Below is a small trained network, with its code and all its weights. Each question gives an input and a class and asks what happens when units are switched off, that is, made to give their printed mean instead of their output.

import numpy as np


def w(rows, s, z=0):
    codes = np.array(rows[::2]) - 128.0
    scale = np.full(codes.shape[1], s)
    scale[-1] = z or s
    return codes * scale


def norm(h):
    return h / np.sqrt((h * h).mean(-1, keepdims=True) + 1e-5)


def f(y):
    return y / 2 * (1 + np.tanh(0.7978845608 * (y + 0.044715 * y**3)))


def log_softmax(a):
    a = a - a.max(-1, keepdims=True)
    return a - np.log(np.exp(a).sum(-1, keepdims=True))


def net(x, mask):
    res = np.array(x, float).reshape(1, 7) / 4 @ E
    u = 0
    for l in range(3):
        y = f(norm(res) @ A[l][:, :-1].T + A[l][:, -1])
        res = res + np.where(mask[u : u + 7], y, B[l][:, -1]) @ B[l][:, :-1]
        u += 7
    return log_softmax(norm(res)[-1] @ U[:, :-1].T + U[:, -1])


A, B = {}, {}
E = w([
[127,127,127,130],'x0',
[75,210,65,212],'x1',
[149,254,143,56],'x2',
[247,122,12,132],'x3',
[125,128,127,128],'x4',
[131,129,127,125],'x5',
[126,128,133,130],'x6',
],0.0063)
A[0] = w([
[6,188,125,145,170],'0.n0',
[233,174,86,254,183],'0.n1',
[192,60,185,16,2],'0.n2',
[126,128,216,110,30],'0.n3',
[216,121,19,76,122],'0.n4',
[186,24,163,83,93],'0.n5',
[135,41,165,203,74],'0.n6',
],0.0088,0.0021)
B[0] = w([
[117,102,87,83,207],'0.n0',
[121,78,84,92,226],'0.n1',
[85,193,8,134,229],'0.n2',
[117,117,124,80,159],'0.n3',
[175,67,152,99,254],'0.n4',
[83,96,100,154,223],'0.n5',
[163,152,129,162,183],'0.n6',
],0.014,0.0053)
A[1] = w([
[136,104,163,250,68],'1.n0',
[126,216,148,119,172],'1.n1',
[66,126,229,119,92],'1.n2',
[163,166,109,54,250],'1.n3',
[52,133,136,107,120],'1.n4',
[128,85,86,59,121],'1.n5',
[161,222,156,63,75],'1.n6',
],0.012,0.0012)
B[1] = w([
[165,198,232,166,157],'1.n0',
[135,72,140,219,135],'1.n1',
[245,98,108,45,157],'1.n2',
[137,101,136,208,207],'1.n3',
[151,136,89,40,185],'1.n4',
[43,125,167,136,255],'1.n5',
[158,125,206,254,157],'1.n6',
],0.01,0.0072)
A[2] = w([
[89,31,80,63,185],'2.n0',
[168,122,144,1,49],'2.n1',
[94,155,210,48,158],'2.n2',
[206,187,104,56,171],'2.n3',
[178,213,176,114,98],'2.n4',
[41,105,84,158,252],'2.n5',
[147,65,174,200,236],'2.n6',
],0.0096,0.0026)
B[2] = w([
[98,192,209,102,254],'2.n0',
[139,57,97,135,164],'2.n1',
[210,52,133,107,150],'2.n2',
[92,51,147,148,139],'2.n3',
[102,140,139,195,129],'2.n4',
[168,255,137,92,209],'2.n5',
[93,199,228,183,179],'2.n6',
],0.0083,0.0097)
U = w([
[68,235,23,67,145],'0',
[140,2,106,34,88],'1',
[131,176,195,255,14],'2',
[45,160,159,99,255],'3',
],0.0097,0.0034)

Each question gives the input, the list of numbers given to net, and the class t.
The units are the neurons (one row each of A and B). Each row of codes is followed by its name. A weight is (code - 128) times the scale printed after its matrix; where a second scale follows, it is the last column's (A, B and U).
mask holds one flag per neuron, layer by layer. A switched-off neuron (its flag False) gives its mean, the last column of its row in B, instead of its output. The means were averaged over made-up inputs and are rounded, as every weight is.
A unit's drop is (log p(t) with every unit on - log p(t) with that unit switched off) / (log p(t) with every unit on - log p(t) with every unit switched off).
The circuit of an input: a set's keep is (log p(t) with only the set's units on - log p(t) with every unit switched off) / (log p(t) with every unit on - log p(t) with every unit switched off). Starting from the 12 units with the biggest drops (on a tie, the unit counted first), units are removed one at a time, each time the one whose removal leaves the highest keep (on an exact tie, the one counted first), for as long as the keep stays at least 0.8.
circuit, biggest first: the units of the circuit, biggest drop first
unit that matters most: the unit with the biggest drop
top k neurons: the k neurons with the biggest drops, biggest first
k most important neurons of layer l: the k neurons of layer l with the biggest drops, biggest first
input [5,1,0,-6,5,-4,0], class 1: circuit, biggest first -> (0.n2, 1.n2)
input [-4,-2,-2,-4,-6,-2,-3], class 1: top 3 neurons -> (0.n1, 1.n4, 0.n2)
input [4,-2,-3,1,-5,-3,0], class 2: circuit, biggest first -> (0.n6)
input [-4,7,-7,-7,-2,4,-7], class 0: circuit, biggest first -> (0.n0, 2.n5)
input [-3,5,3,5,-2,-6,0], class 3: top 4 neurons -> (0.n2, 1.n5, 2.n0, 0.n1)
input [-6,6,-8,6,-8,-4,6], class 2: circuit, biggest first -> (0.n2, 2.n6)
input [-1,4,3,-8,6,6,-7], class 1: top 2 neurons -> (0.n2, 1.n2)
input [8,7,-4,-7,-1,0,4], class 0: top 3 neurons -> (0.n0, 0.n4, 1.n0)
input [7,-2,3,0,8,0,-8], class 2: top 2 neurons -> (0.n1, 0.n5)
input [-6,2,-5,3,-5,1,-5], class 2: 4 most important neurons of layer 0 -> (0.n2, 0.n0, 0.n6, 0.n3)
input [-4,6,7,-7,-5,-5,3], class 1: circuit, biggest first -> (0.n2, 1.n2, 2.n2)
input [-3,2,-2,2,1,5,-1], class 3: 2 most important neurons of layer 0 -> (0.n2, 0.n1)
input [2,4,8,7,2,-2,8], class 2: top 3 neurons -> (1.n3, 1.n4, 0.n2)
input [3,-3,-7,-5,5,7,3], class 2: top 2 neurons -> (0.n6, 1.n0)
input [8,-2,4,-1,-1,-2,-4], class 2: top 2 neurons -> (1.n6, 0.n5)
input [-3,-8,-5,-7,-2,4,4], class 0: 2 most important neurons of layer 0 -> (0.n2, 0.n5)
input [7,-7,2,-8,7,8,2], class 1: top 4 neurons -> (1.n2, 2.n2, 0.n1, 1.n4)
input [8,2,-4,-8,-4,2,4], class 1: top 2 neurons -> (0.n2, 1.n2)
input [-6,4,-8,-8,-6,-5,-7], class 1: top 4 neurons -> (0.n2, 1.n2, 0.n0, 1.n3)
input [5,6,7,-5,2,-6,7], class 2: 3 most important neurons of layer 1 -> (1.n6, 1.n1, 1.n3)
input [5,2,7,8,3,0,7], class 1: unit that matters most -> 0.n4
input [-2,2,-1,-5,1,-5,6], class 1: top 3 neurons -> (0.n2, 0.n1, 1.n2)
input [-8,3,-7,0,7,-5,3], class 2: most important neuron of layer 0 -> (0.n2)
